Here is a tiny trained network, its code and every weight. The questions are about switching its units off for an input and a class, where a switched-off unit gives its printed mean instead of its output.

import numpy as np


def w(rows, s, z=0):
    codes = np.array(rows[::2]) - 128.0
    scale = np.full(codes.shape[1], s)
    scale[-1] = z or s
    return codes * scale


def norm(h):
    return h / np.sqrt((h * h).mean(-1, keepdims=True) + 1e-5)


def f(y):
    return np.maximum(y, 0)


def log_softmax(a):
    a = a - a.max(-1, keepdims=True)
    return a - np.log(np.exp(a).sum(-1, keepdims=True))


def net(x, mask):
    res = np.array(x, float).reshape(1, 6) / 4 @ E
    u = 0
    for l in range(4):
        y = f(norm(res) @ A[l][:, :-1].T + A[l][:, -1])
        res = res + np.where(mask[u : u + 7], y, B[l][:, -1]) @ B[l][:, :-1]
        u += 7
    return log_softmax(norm(res)[-1] @ U[:, :-1].T + U[:, -1])


A, B = {}, {}
E = w([
[137,26,77,153,101,61,136,139,171,130],'x0',
[128,128,129,129,127,128,126,128,129,128],'x1',
[128,128,127,128,129,128,130,128,127,129],'x2',
[113,101,136,100,140,150,149,85,170,252],'x3',
[128,127,127,127,129,128,130,129,127,128],'x4',
[29,120,118,157,128,135,169,145,122,124],'x5',
],0.028)
A[0] = w([
[1,128,124,156,124,132,145,131,129,113,190],'0.n1',
[86,151,132,139,129,147,140,128,127,137,73],'0.n2',
[85,69,108,159,124,93,138,131,145,121,45],'0.n3',
[99,155,130,140,122,138,118,129,116,54,89],'0.n4',
[109,95,120,125,131,107,139,136,117,79,39],'0.n5',
[115,102,112,174,114,101,117,131,143,64,1],'0.n6',
[114,138,120,161,133,117,137,141,113,61,119],'0.n7',
],0.05,0.0064)
B[0] = w([
[155,139,127,154,185,130,204,178,52,161,252],'0.n1',
[159,193,103,155,150,137,92,97,175,161,174],'0.n2',
[76,50,138,78,78,107,153,159,120,117,211],'0.n3',
[128,134,180,79,161,130,73,149,66,102,210],'0.n4',
[123,141,64,148,139,103,132,127,162,87,172],'0.n5',
[240,119,92,187,112,86,159,110,165,118,192],'0.n6',
[2,137,141,216,60,197,139,150,115,60,205],'0.n7',
],0.039,0.04)
A[1] = w([
[93,170,164,99,93,162,23,79,171,111,152],'1.n1',
[69,111,142,84,56,149,50,104,195,85,1],'1.n2',
[166,158,112,144,130,95,99,161,90,4,115],'1.n3',
[130,63,92,166,100,65,106,106,174,123,94],'1.n4',
[64,133,159,125,63,145,111,90,196,105,142],'1.n5',
[93,105,99,120,78,109,60,57,237,85,46],'1.n6',
[107,125,106,93,125,151,120,93,146,134,80],'1.n7',
],0.044,0.0049)
B[1] = w([
[135,113,127,4,118,125,154,111,59,78,196],'1.n1',
[233,81,77,29,152,125,23,70,120,162,160],'1.n2',
[118,205,116,113,24,72,97,152,149,94,255],'1.n3',
[174,156,138,208,163,111,115,191,162,182,191],'1.n4',
[171,75,129,74,130,134,77,8,136,87,153],'1.n5',
[219,153,160,168,130,149,104,142,207,137,160],'1.n6',
[139,96,141,135,102,175,64,92,105,92,144],'1.n7',
],0.03,0.033)
A[2] = w([
[160,152,122,166,131,135,91,79,176,156,82],'2.n1',
[60,253,149,191,134,192,121,79,98,194,80],'2.n2',
[47,156,152,140,152,158,119,117,144,115,5],'2.n3',
[152,65,118,99,248,143,167,131,164,231,138],'2.n4',
[5,62,71,119,64,114,198,129,172,156,121],'2.n5',
[47,154,221,155,151,203,114,144,123,127,86],'2.n6',
[119,108,124,76,197,186,152,54,104,177,85],'2.n7',
],0.042,0.0034)
B[2] = w([
[179,141,170,120,122,169,109,180,131,179,175],'2.n1',
[153,225,68,104,219,165,96,143,104,124,216],'2.n2',
[138,119,147,137,184,127,119,164,46,169,146],'2.n3',
[61,105,75,95,162,121,29,21,151,171,250],'2.n4',
[57,125,186,148,62,113,157,93,134,132,200],'2.n5',
[177,112,134,138,172,132,79,219,158,89,175],'2.n6',
[144,138,126,138,148,178,255,99,192,131,211],'2.n7',
],0.042,0.026)
A[3] = w([
[102,25,178,98,108,103,103,114,131,212,4],'3.n1',
[19,71,110,132,68,81,136,126,105,100,120],'3.n2',
[67,81,154,93,135,125,122,135,95,132,83],'3.n3',
[174,119,112,88,191,139,110,89,137,151,33],'3.n4',
[148,122,118,212,112,144,53,105,134,3,74],'3.n5',
[186,99,150,80,202,186,130,124,124,158,115],'3.n6',
[112,22,163,102,119,160,169,65,129,120,58],'3.n7',
],0.041,0.0027)
B[3] = w([
[111,145,199,133,145,153,43,126,43,138,220],'3.n1',
[76,86,96,89,124,88,137,64,125,142,254],'3.n2',
[122,192,130,129,135,75,114,94,171,134,178],'3.n3',
[142,63,66,106,97,114,147,109,157,103,235],'3.n4',
[146,133,155,102,180,153,160,135,133,207,242],'3.n5',
[125,55,117,122,94,146,135,101,157,87,253],'3.n6',
[118,185,253,166,150,154,138,145,145,171,232],'3.n7',
],0.049,0.025)
U = w([
[135,188,160,23,63,131,100,99,89,75,177],'0',
[141,217,96,157,185,162,126,244,45,59,3],'1',
[152,91,180,79,107,204,212,61,182,102,227],'2',
[125,114,25,113,244,186,148,71,147,170,116],'3',
[229,193,147,184,57,96,92,185,214,151,113],'4',
[75,65,100,225,47,51,249,185,119,91,96],'5',
[180,37,153,125,112,162,22,76,179,183,91],'6',
[27,93,167,149,152,79,129,55,103,220,205],'7',
],0.016,0.0014)

Each question gives the input, the list of numbers given to net, and the class t.
The units are the neurons (one row each of A and B). Each row of codes is followed by its name. A weight is (code - 128) times the scale printed after its matrix; where a second scale follows, it is the last column's (A, B and U).
mask holds one flag per neuron, layer by layer. A switched-off neuron (its flag False) gives its mean, the last column of its row in B, instead of its output. The means were averaged over made-up inputs and are rounded, as every weight is.
A unit's drop is (log p(t) with every unit on - log p(t) with that unit switched off) / (log p(t) with every unit on - log p(t) with every unit switched off).
The circuit of an input: a set's keep is (log p(t) with only the set's units on - log p(t) with every unit switched off) / (log p(t) with every unit on - log p(t) with every unit switched off). Starting from the 12 units with the biggest drops (on a tie, the unit counted first), units are removed one at a time, each time the one whose removal leaves the highest keep (on an exact tie, the one counted first), for as long as the keep stays at least 0.8.
circuit, biggest first: the units of the circuit, biggest drop first
most important unit: the unit with the biggest drop
k most important neurons: the k neurons with the biggest drops, biggest first
k most important neurons of layer l: the k neurons of layer l with the biggest drops, biggest first
drop of u: that unit's drop, to one decimal
input [-5,1,-7,3,1,-8], class 2: most important neuron : 1.n3
input [2,8,2,-1,7,-5], class 4: 2 most important neurons : 0.n3, 0.n1
input [5,-3,3,4,-5,-7], class 6: 2 most important neurons : 0.n4, 0.n1
input [0,-3,-2,-5,0,7], class 1: 2 most important neurons : 0.n1, 0.n4
input [5,-7,-2,-8,-7,2], class 5: 2 most important neurons : 0.n6, 0.n7
input [-8,6,7,7,7,-3], class 2: 4 most important neurons : 0.n1, 0.n6, 1.n1, 1.n3
input [7,-4,-8,-8,6,-3], class 4: 2 most important neurons : 0.n1, 0.n6
input [-2,-2,0,4,-3,-2], class 2: 3 most important neurons : 0.n6, 0.n1, 1.n3
input [3,-1,-4,2,-7,-6], class 6: 2 most important neurons : 0.n4, 1.n3
input [0,6,2,-5,8,-2], class 0: 4 most important neurons : 0.n4, 0.n1, 1.n3, 0.n7
input [-1,6,-4,5,-4,-8], class 2: 3 most important neurons of layer 0 : 0.n6, 0.n5, 0.n3
input [6,0,-8,-3,-2,-1], class 4: 2 most important neurons : 0.n1, 0.n6
input [-6,-8,1,3,3,-2], class 2: 4 most important neurons : 0.n1, 0.n6, 1.n3, 0.n3
input [2,-1,-6,-2,-6,-1], class 4: circuit, biggest first : 0.n6
input [-3,3,-5,2,-1,0], class 2: 3 most important neurons : 0.n1, 0.n6, 1.n3
input [4,3,1,4,6,-5], class 6: 2 most important neurons of layer 0 : 0.n1, 0.n4
input [-6,8,-4,1,-3,-6], class 2: 2 most important neurons of layer 0 : 0.n6, 0.n4
input [-2,4,4,6,6,-8], class 2: 4 most important neurons of layer 0 : 0.n6, 0.n1, 0.n5, 0.n3
input [1,-4,-6,-2,-3,-8], class 4: 2 most important neurons of layer 0 : 0.n3, 0.n4
input [2,5,1,-6,-8,0], class 4: most important unit : 0.n6
input [1,5,-4,-7,1,4], class 5: 3 most important neurons of layer 0 : 0.n6, 0.n7, 0.n5
input [0,-6,-7,-1,8,7], class 1: drop of 0.n1 : 1.1
input [-1,-2,-2,-5,-7,-2], class 0: 2 most important neurons of layer 0 : 0.n1, 0.n4
input [5,3,-5,-5,-4,-3], class 4: 2 most important neurons of layer 0 : 0.n1, 0.n6
input [0,0,-2,-8,-5,8], class 1: drop of 0.n1 : 0.5
